Below is a small trained network, with its code and all its weights. Each question gives an input and a class and asks what happens when units are switched off, that is, made to give their printed mean instead of their output.

import numpy as np


def w(rows, s, z=0):
    codes = np.array(rows[::2]) - 128.0
    scale = np.full(codes.shape[1], s)
    scale[-1] = z or s
    return codes * scale


def norm(h):
    return h / np.sqrt((h * h).mean(-1, keepdims=True) + 1e-5)


def f(y):
    return np.maximum(y, 0)


def log_softmax(a):
    a = a - a.max(-1, keepdims=True)
    return a - np.log(np.exp(a).sum(-1, keepdims=True))


def net(x, mask):
    res = np.array(x, float).reshape(1, 7) / 4 @ E
    u = 0
    for l in range(2):
        y = f(norm(res) @ A[l][:, :-1].T + A[l][:, -1])
        res = res + np.where(mask[u : u + 7], y, B[l][:, -1]) @ B[l][:, :-1]
        u += 7
    return log_softmax(norm(res)[-1] @ U[:, :-1].T + U[:, -1])


A, B = {}, {}
E = w([
[94,189,113,135,98,134,203,173,196,179,157,100],'x0',
[59,168,116,12,179,213,28,93,128,98,178,165],'x1',
[156,79,139,49,169,73,79,72,92,134,205,114],'x2',
[57,117,75,114,129,104,83,157,120,122,138,176],'x3',
[40,81,73,87,147,4,66,218,153,147,187,174],'x4',
[217,105,153,186,92,79,87,48,157,169,124,141],'x5',
[82,120,120,102,158,169,80,116,86,88,120,147],'x6',
],0.002)
A[0] = w([
[229,111,156,156,143,129,164,103,89,139,121,138,142],'0.n1',
[160,74,165,117,112,121,88,43,108,136,108,130,112],'0.n2',
[107,90,126,107,122,34,144,165,151,162,176,93,29],'0.n3',
[146,165,128,112,147,189,194,114,151,121,151,68,7],'0.n4',
[151,147,154,102,118,225,183,128,132,142,148,117,23],'0.n5',
[103,85,94,105,171,3,125,143,141,179,193,144,6],'0.n6',
[159,102,129,63,196,156,76,60,144,85,179,143,88],'0.n7',
],0.0029,0.0023)
B[0] = w([
[40,91,98,125,161,155,107,130,148,79,66,118,246],'0.n1',
[148,98,175,86,128,173,83,135,75,112,124,155,221],'0.n2',
[184,1,200,98,66,122,217,94,144,48,183,184,201],'0.n3',
[112,133,175,52,114,194,163,135,149,185,101,108,182],'0.n4',
[136,146,93,62,167,82,157,101,82,191,115,33,189],'0.n5',
[161,62,197,9,72,190,228,172,135,76,177,87,233],'0.n6',
[141,130,84,226,24,106,130,148,203,197,56,162,253],'0.n7',
],0.0033,0.0021)
A[1] = w([
[152,141,126,244,148,90,174,134,155,162,102,132,38],'1.n1',
[138,96,105,119,169,3,115,171,107,149,197,110,82],'1.n2',
[164,135,139,112,156,117,70,63,123,140,168,167,11],'1.n3',
[135,228,143,119,155,158,181,84,132,124,148,73,24],'1.n4',
[171,121,175,178,96,116,176,95,140,145,80,110,70],'1.n5',
[26,161,81,101,149,127,84,186,125,129,155,185,5],'1.n6',
[159,146,147,130,129,112,51,76,133,155,149,138,17],'1.n7',
],0.005,0.0023)
B[1] = w([
[96,134,31,194,38,66,112,187,124,88,120,116,205],'1.n1',
[164,82,249,53,107,171,223,76,208,114,189,144,214],'1.n2',
[198,122,155,191,64,165,75,132,254,179,135,149,169],'1.n3',
[129,150,195,71,200,136,190,145,109,234,67,80,218],'1.n4',
[69,179,88,121,125,81,119,180,110,140,178,155,251],'1.n5',
[71,200,40,112,218,100,68,73,113,45,218,130,243],'1.n6',
[220,128,128,206,161,167,37,138,161,243,133,165,167],'1.n7',
],0.0048,0.0031)
U = w([
[165,58,168,164,175,149,100,83,5,33,49,117,12],'0',
[107,159,60,241,22,44,180,220,117,107,105,110,101],'1',
[168,41,238,22,86,109,226,129,190,89,217,156,249],'2',
[125,199,197,54,195,180,234,137,104,233,51,50,159],'3',
[55,187,46,76,253,135,72,107,128,37,208,150,131],'4',
[247,106,167,171,118,181,1,76,181,207,125,176,98],'5',
],0.0069,0.0016)

Each question gives the input, the list of numbers given to net, and the class t.
The units are the neurons (one row each of A and B). Each row of codes is followed by its name. A weight is (code - 128) times the scale printed after its matrix; where a second scale follows, it is the last column's (A, B and U).
mask holds one flag per neuron, layer by layer. A switched-off neuron (its flag False) gives its mean, the last column of its row in B, instead of its output. The means were averaged over made-up inputs and are rounded, as every weight is.
A unit's drop is (log p(t) with every unit on - log p(t) with that unit switched off) / (log p(t) with every unit on - log p(t) with every unit switched off).
The circuit of an input: a set's keep is (log p(t) with only the set's units on - log p(t) with every unit switched off) / (log p(t) with every unit on - log p(t) with every unit switched off). Starting from the 12 units with the biggest drops (on a tie, the unit counted first), units are removed one at a time, each time the one whose removal leaves the highest keep (on an exact tie, the one counted first), for as long as the keep stays at least 0.8.
units of the circuit, in order: the units of the circuit, biggest drop first
k most important neurons: the k neurons with the biggest drops, biggest first
top k neurons in layer l: the k neurons of layer l with the biggest drops, biggest first
drop when u is switched off: that unit's drop, to one decimal
input [8,1,7,-1,4,-4,6], class 2: units of the circuit, in order -> (1.n2)
input [5,3,-1,1,-2,5,3], class 3: units of the circuit, in order -> (1.n4, 0.n5)
input [-4,6,2,4,-1,0,2], class 5: top 2 neurons in layer 0 -> (0.n1, 0.n7)
input [5,-6,2,-7,-7,8,4], class 1: 2 most important neurons -> (1.n1, 1.n5)
input [-4,6,2,-2,-5,-4,1], class 5: top 4 neurons in layer 0 -> (0.n6, 0.n7, 0.n1, 0.n2)
input [-3,2,3,3,-8,-1,3], class 5: top 3 neurons in layer 0 -> (0.n6, 0.n7, 0.n2)
input [-7,-2,0,5,-2,-4,-7], class 0: units of the circuit, in order -> (0.n7, 1.n5, 1.n2)
input [-7,2,5,-4,5,4,0], class 5: 3 most important neurons -> (1.n7, 0.n7, 1.n3)
input [-6,5,8,-7,8,0,8], class 5: units of the circuit, in order -> (1.n3, 0.n7)
input [-8,8,4,1,7,5,-1], class 5: 3 most important neurons -> (1.n7, 1.n3, 0.n7)
input [-8,3,8,-4,-6,-7,4], class 5: top 2 neurons in layer 0 -> (0.n7, 0.n6)
input [2,-6,-3,7,2,-5,3], class 4: 2 most important neurons -> (1.n6, 0.n7)
input [-8,-3,-4,-4,6,3,-7], class 2: 2 most important neurons -> (1.n2, 0.n7)
input [6,2,-6,-5,1,7,-2], class 1: units of the circuit, in order -> (1.n1)
input [-5,-8,-8,-6,-5,7,6], class 1: top 2 neurons in layer 1 -> (1.n5, 1.n1)
input [-4,6,-6,1,-5,-3,3], class 3: top 2 neurons in layer 0 -> (0.n1, 0.n5)
input [-6,-3,2,4,4,2,7], class 2: 2 most important neurons -> (1.n2, 0.n6)
input [5,-6,0,-7,-2,1,6], class 1: top 3 neurons in layer 1 -> (1.n1, 1.n5, 1.n2)
input [2,-3,-2,-6,2,5,7], class 1: drop when 1.n6 is switched off -> 0.1
input [-3,-4,-1,-1,-5,4,1], class 1: units of the circuit, in order -> (1.n5)
input [5,-4,-1,-3,-6,7,1], class 1: drop when 1.n1 is switched off -> 0.6
